Here is a tiny trained network, its code and every weight. The questions are about switching its units off for an input and a class, where a switched-off unit gives its printed mean instead of its output.

import numpy as np


def w(rows, s, z=0):
    codes = np.array(rows[::2]) - 128.0
    scale = np.full(codes.shape[1], s)
    scale[-1] = z or s
    return codes * scale


def f(y):
    return y / 2 * (1 + np.tanh(0.7978845608 * (y + 0.044715 * y**3)))


def log_softmax(a):
    a = a - a.max(-1, keepdims=True)
    return a - np.log(np.exp(a).sum(-1, keepdims=True))


def net(x, mask):
    res = np.array(x, float).reshape(1, 5) / 4 @ E
    y = f(res @ A[0][:, :-1].T + A[0][:, -1])
    res = res + np.where(mask, y, B[0][:, -1]) @ B[0][:, :-1]
    return log_softmax(res[-1] @ U[:, :-1].T + U[:, -1])


A, B = {}, {}
E = w([
[88,93,178,84,1,147,87,202,82,136],'x0',
[61,87,27,93,141,253,65,113,184,161],'x1',
[106,63,144,29,128,88,77,69,122,222],'x2',
[110,121,40,52,143,68,151,232,188,182],'x3',
[206,63,200,98,121,122,174,72,163,87],'x4',
],0.0066)
A[0] = w([
[149,233,98,156,108,102,150,200,109,115,160],'n0',
[88,113,54,140,174,234,86,93,161,162,240],'n1',
[173,124,119,112,196,133,140,3,163,139,185],'n2',
[109,94,128,39,87,65,133,164,114,203,159],'n3',
[154,36,198,77,82,171,133,110,127,97,182],'n4',
[152,161,89,98,175,60,174,126,181,147,229],'n5',
[170,207,178,218,143,105,199,163,98,52,204],'n6',
[124,28,169,28,100,124,165,122,163,154,212],'n7',
[156,139,122,154,248,146,185,72,192,144,186],'n8',
[45,155,139,79,85,143,105,210,173,170,254],'n9',
[182,163,211,204,129,121,122,66,25,115,183],'n10',
[167,58,146,61,100,106,118,173,156,222,208],'n11',
[53,139,75,127,139,149,78,221,126,148,213],'n12',
],0.0062,0.0043)
B[0] = w([
[89,165,71,125,111,44,196,198,95,58,190],'n0',
[60,196,137,107,128,235,68,193,159,148,253],'n1',
[106,134,126,183,154,135,63,44,207,57,203],'n2',
[115,42,104,53,153,55,139,133,122,214,206],'n3',
[202,49,166,118,77,188,24,102,112,120,199],'n4',
[104,108,44,92,198,99,120,119,154,112,210],'n5',
[233,185,159,187,117,66,238,140,117,1,253],'n6',
[187,29,95,87,112,132,75,47,142,145,214],'n7',
[121,180,42,166,223,180,105,74,232,78,211],'n8',
[85,121,88,37,82,116,151,197,10,203,240],'n9',
[155,156,218,197,102,148,131,27,100,98,240],'n10',
[127,34,78,54,153,94,112,151,157,149,215],'n11',
[45,178,82,72,114,150,169,225,88,174,232],'n12',
],0.0064,0.0073)
U = w([
[98,58,100,51,184,34,136,153,106,224,93],'0',
[93,161,98,168,219,175,48,95,189,107,72],'1',
[85,177,80,128,105,46,182,215,58,114,101],'2',
[189,36,139,98,48,149,54,124,105,142,127],'3',
[156,157,238,208,73,133,120,89,31,106,250],'4',
[198,153,134,179,185,87,229,140,150,82,72],'5',
[41,197,124,106,103,254,125,203,84,179,149],'6',
],0.0063,0.002)

Each question gives the input, the list of numbers given to net, and the class t.
The units are the neurons (one row each of A and B). Each row of codes is followed by its name. A weight is (code - 128) times the scale printed after its matrix; where a second scale follows, it is the last column's (A, B and U).
mask holds one flag per neuron, in row order. A switched-off neuron (its flag False) gives its mean, the last column of its row in B, instead of its output. The means were averaged over made-up inputs and are rounded, as every weight is.
A unit's drop is (log p(t) with every unit on - log p(t) with that unit switched off) / (log p(t) with every unit on - log p(t) with every unit switched off).
The circuit of an input: a set's keep is (log p(t) with only the set's units on - log p(t) with every unit switched off) / (log p(t) with every unit on - log p(t) with every unit switched off). Starting from the 12 units with the biggest drops (on a tie, the unit counted first), units are removed one at a time, each time the one whose removal leaves the highest keep (on an exact tie, the one counted first), for as long as the keep stays at least 0.8.
units of the circuit, in order: the units of the circuit, biggest drop first
k most important neurons: the k neurons with the biggest drops, biggest first
drop of u: that unit's drop, to one decimal
input [8,-7,0,2,5], class 3: units of the circuit, in order : (n4 n7)
input [-1,6,-8,5,2], class 6: most important neuron : (n1)
input [5,4,-7,-8,-4], class 4: units of the circuit, in order : (n10 n6)
input [5,-6,3,2,-2], class 0: units of the circuit, in order : (n3 n11)
input [-1,-6,4,-1,2], class 4: units of the circuit, in order : (n10 n12)
input [-7,8,-4,6,-6], class 6: 2 most important neurons : (n12 n1)
input [-6,5,0,7,-2], class 6: 3 most important neurons : (n1 n12 n9)
input [3,6,-8,-7,1], class 4: drop of n1 : -0.1
input [-2,6,5,-1,6], class 1: drop of n8 : 0.3
input [-2,-8,-4,-1,-5], class 5: drop of n6 : 0.4
